Below are the code and all the weights of a small trained network. Each question names an input and a class and asks about switching units off, where a switched-off unit gives its printed mean instead of its output.

import numpy as np


def w(rows, s, z=0):
    codes = np.array(rows[::2]) - 128.0
    scale = np.full(codes.shape[1], s)
    scale[-1] = z or s
    return codes * scale


def f(y):
    return np.maximum(y, 0)


def log_softmax(a):
    a = a - a.max(-1, keepdims=True)
    return a - np.log(np.exp(a).sum(-1, keepdims=True))


def net(x, mask):
    res = np.array(x, float).reshape(1, 6) / 4 @ E
    y = f(res @ A[0][:, :-1].T + A[0][:, -1])
    res = res + np.where(mask, y, B[0][:, -1]) @ B[0][:, :-1]
    return log_softmax(res[-1] @ U[:, :-1].T + U[:, -1])


A, B = {}, {}
E = w([
[62,32,156,103,150,211,117,152,141,169,43,27],'x0',
[134,126,120,129,142,128,124,126,133,136,119,134],'x1',
[129,123,121,129,142,122,127,135,134,139,121,137],'x2',
[179,131,90,231,53,112,124,180,95,238,142,50],'x3',
[98,108,80,95,148,83,252,41,67,170,126,156],'x4',
[124,122,131,127,145,115,130,140,134,138,131,128],'x5',
],0.015)
A[0] = w([
[131,158,65,58,193,105,183,77,128,81,182,190,147],'neuron 0',
[121,116,129,143,98,165,35,245,81,183,102,17,125],'neuron 1',
[102,51,116,151,118,96,183,80,68,150,120,141,2],'neuron 2',
[76,132,110,86,138,53,136,74,123,67,113,229,136],'neuron 3',
[161,181,115,182,144,54,106,113,105,87,156,183,211],'neuron 4',
[174,119,76,157,91,104,156,157,104,158,144,93,33],'neuron 5',
[147,157,115,145,70,116,149,163,107,202,114,114,33],'neuron 6',
[202,234,101,191,93,52,110,150,155,109,232,242,38],'neuron 7',
[107,89,146,135,165,137,119,87,179,27,97,156,54],'neuron 8',
[136,128,145,185,56,174,73,201,187,178,107,66,58],'neuron 9',
[135,32,133,176,117,185,18,178,133,128,121,29,84],'neuron 10',
[238,125,100,250,62,100,202,174,82,207,130,59,92],'neuron 11',
[111,153,136,122,153,119,143,155,119,104,127,111,71],'neuron 12',
[138,122,174,81,161,136,185,69,157,120,110,145,65],'neuron 13',
[201,194,214,142,135,182,2,216,223,62,150,147,55],'neuron 14',
[164,173,119,21,189,111,214,68,80,114,163,195,154],'neuron 15',
[54,131,184,22,201,151,69,102,142,46,129,167,69],'neuron 16',
[75,141,179,54,188,166,129,123,158,64,125,188,208],'neuron 17',
[161,111,88,150,97,95,160,114,92,193,135,89,58],'neuron 18',
[52,28,130,103,132,206,160,113,117,152,62,73,38],'neuron 19',
[102,129,111,110,147,166,250,75,90,205,145,137,16],'neuron 20',
[102,136,135,104,187,182,150,93,143,150,143,135,54],'neuron 21',
[152,84,146,209,120,182,135,174,114,162,132,63,82],'neuron 22',
[168,169,174,142,109,154,35,168,231,78,134,121,205],'neuron 23',
[140,157,118,72,88,37,198,64,131,120,181,234,144],'neuron 24',
[130,121,101,211,148,103,112,145,46,156,154,103,30],'neuron 25',
[83,71,167,147,180,190,153,111,95,125,79,73,7],'neuron 26',
],0.0084,0.0094)
B[0] = w([
[141,177,152,137,122,84,182,86,108,117,65,97,211],'neuron 0',
[196,133,181,113,59,116,157,130,173,159,71,98,243],'neuron 1',
[101,49,117,75,64,196,64,203,195,212,176,159,162],'neuron 2',
[137,179,116,158,153,106,145,126,121,126,84,86,205],'neuron 3',
[69,195,78,151,157,106,155,98,116,106,169,196,213],'neuron 4',
[68,149,72,164,186,115,174,109,70,103,179,174,169],'neuron 5',
[85,139,87,204,182,90,128,69,95,80,156,159,170],'neuron 6',
[96,47,117,50,71,242,35,173,193,199,155,157,240],'neuron 7',
[149,107,148,59,73,152,97,157,168,182,154,144,178],'neuron 8',
[163,125,189,110,100,102,152,131,150,140,49,91,214],'neuron 9',
[192,143,199,86,75,111,148,145,145,139,84,91,229],'neuron 10',
[75,108,105,112,110,160,103,155,117,151,206,181,251],'neuron 11',
[109,113,149,137,114,122,137,154,111,105,106,128,129],'neuron 12',
[156,156,127,159,127,114,130,90,126,127,121,117,165],'neuron 13',
[31,132,51,219,200,115,163,76,9,78,216,188,240],'neuron 14',
[153,148,151,179,122,89,180,124,117,80,68,81,220],'neuron 15',
[111,69,89,65,99,186,85,179,186,171,149,127,225],'neuron 16',
[92,147,64,130,171,116,106,124,119,119,202,178,234],'neuron 17',
[89,98,82,130,146,120,67,105,128,117,161,161,178],'neuron 18',
[38,161,54,140,151,168,128,140,90,107,233,216,216],'neuron 19',
[88,74,79,69,110,196,64,163,176,163,196,210,182],'neuron 20',
[108,126,106,151,120,148,94,121,127,110,179,156,149],'neuron 21',
[176,135,171,118,111,123,128,112,172,137,84,89,194],'neuron 22',
[121,61,76,110,118,199,86,148,135,156,190,180,236],'neuron 23',
[182,162,178,139,164,110,155,102,112,91,85,82,222],'neuron 24',
[88,156,91,189,168,139,161,54,106,74,182,157,164],'neuron 25',
[39,160,57,166,181,103,146,74,74,63,213,232,180],'neuron 26',
],0.011,0.023)
U = w([
[73,168,96,210,192,89,147,71,31,48,199,147,117],'0',
[112,73,124,65,57,170,65,183,210,187,176,125,250],'1',
[249,180,221,165,93,22,195,108,145,90,22,12,55],'2',
],0.014,0.0012)

Each question gives the input, the list of numbers given to net, and the class t.
The units are the neurons (one row each of A and B). Each row of codes is followed by its name. A weight is (code - 128) times the scale printed after its matrix; where a second scale follows, it is the last column's (A, B and U).
mask holds one flag per neuron, in row order. A switched-off neuron (its flag False) gives its mean, the last column of its row in B, instead of its output. The means were averaged over made-up inputs and are rounded, as every weight is.
A unit's drop is (log p(t) with every unit on - log p(t) with that unit switched off) / (log p(t) with every unit on - log p(t) with every unit switched off).
most important unit: the unit with the biggest drop
k most important neurons: the k neurons with the biggest drops, biggest first
drop of u: that unit's drop, to one decimal
input [8,4,-8,-7,1,8], class 0: 2 most important neurons -> (neuron 26; neuron 7)
input [8,1,3,-3,3,-5], class 0: 2 most important neurons -> (neuron 26; neuron 7)
input [1,-7,-6,8,4,-8], class 1: 3 most important neurons -> (neuron 14; neuron 2; neuron 11)
input [-8,7,-2,7,-1,6], class 1: 4 most important neurons -> (neuron 7; neuron 14; neuron 11; neuron 26)
input [8,-2,-4,-5,5,-8], class 0: 3 most important neurons -> (neuron 26; neuron 7; neuron 19)
input [3,0,3,3,8,-6], class 1: 3 most important neurons -> (neuron 2; neuron 14; neuron 20)
input [-6,-1,3,0,5,2], class 2: 2 most important neurons -> (neuron 14; neuron 24)
input [7,-2,5,-7,1,1], class 0: most important unit -> neuron 26
input [5,2,5,0,3,1], class 0: 2 most important neurons -> (neuron 7; neuron 16)
input [3,4,1,3,5,-8], class 1: 3 most important neurons -> (neuron 14; neuron 2; neuron 20)
input [6,1,5,7,0,4], class 2: 2 most important neurons -> (neuron 7; neuron 1)
input [-8,3,-8,4,-6,8], class 1: 3 most important neurons -> (neuron 7; neuron 23; neuron 26)
input [-3,6,1,0,-6,-7], class 0: 2 most important neurons -> (neuron 14; neuron 16)
input [0,-6,-5,0,-6,4], class 0: drop of neuron 20 -> 0.3
input [-7,3,-8,1,-3,-2], class 1: drop of neuron 17 -> 0.2
input [-8,-1,-4,0,2,5], class 2: drop of neuron 14 -> 0.2
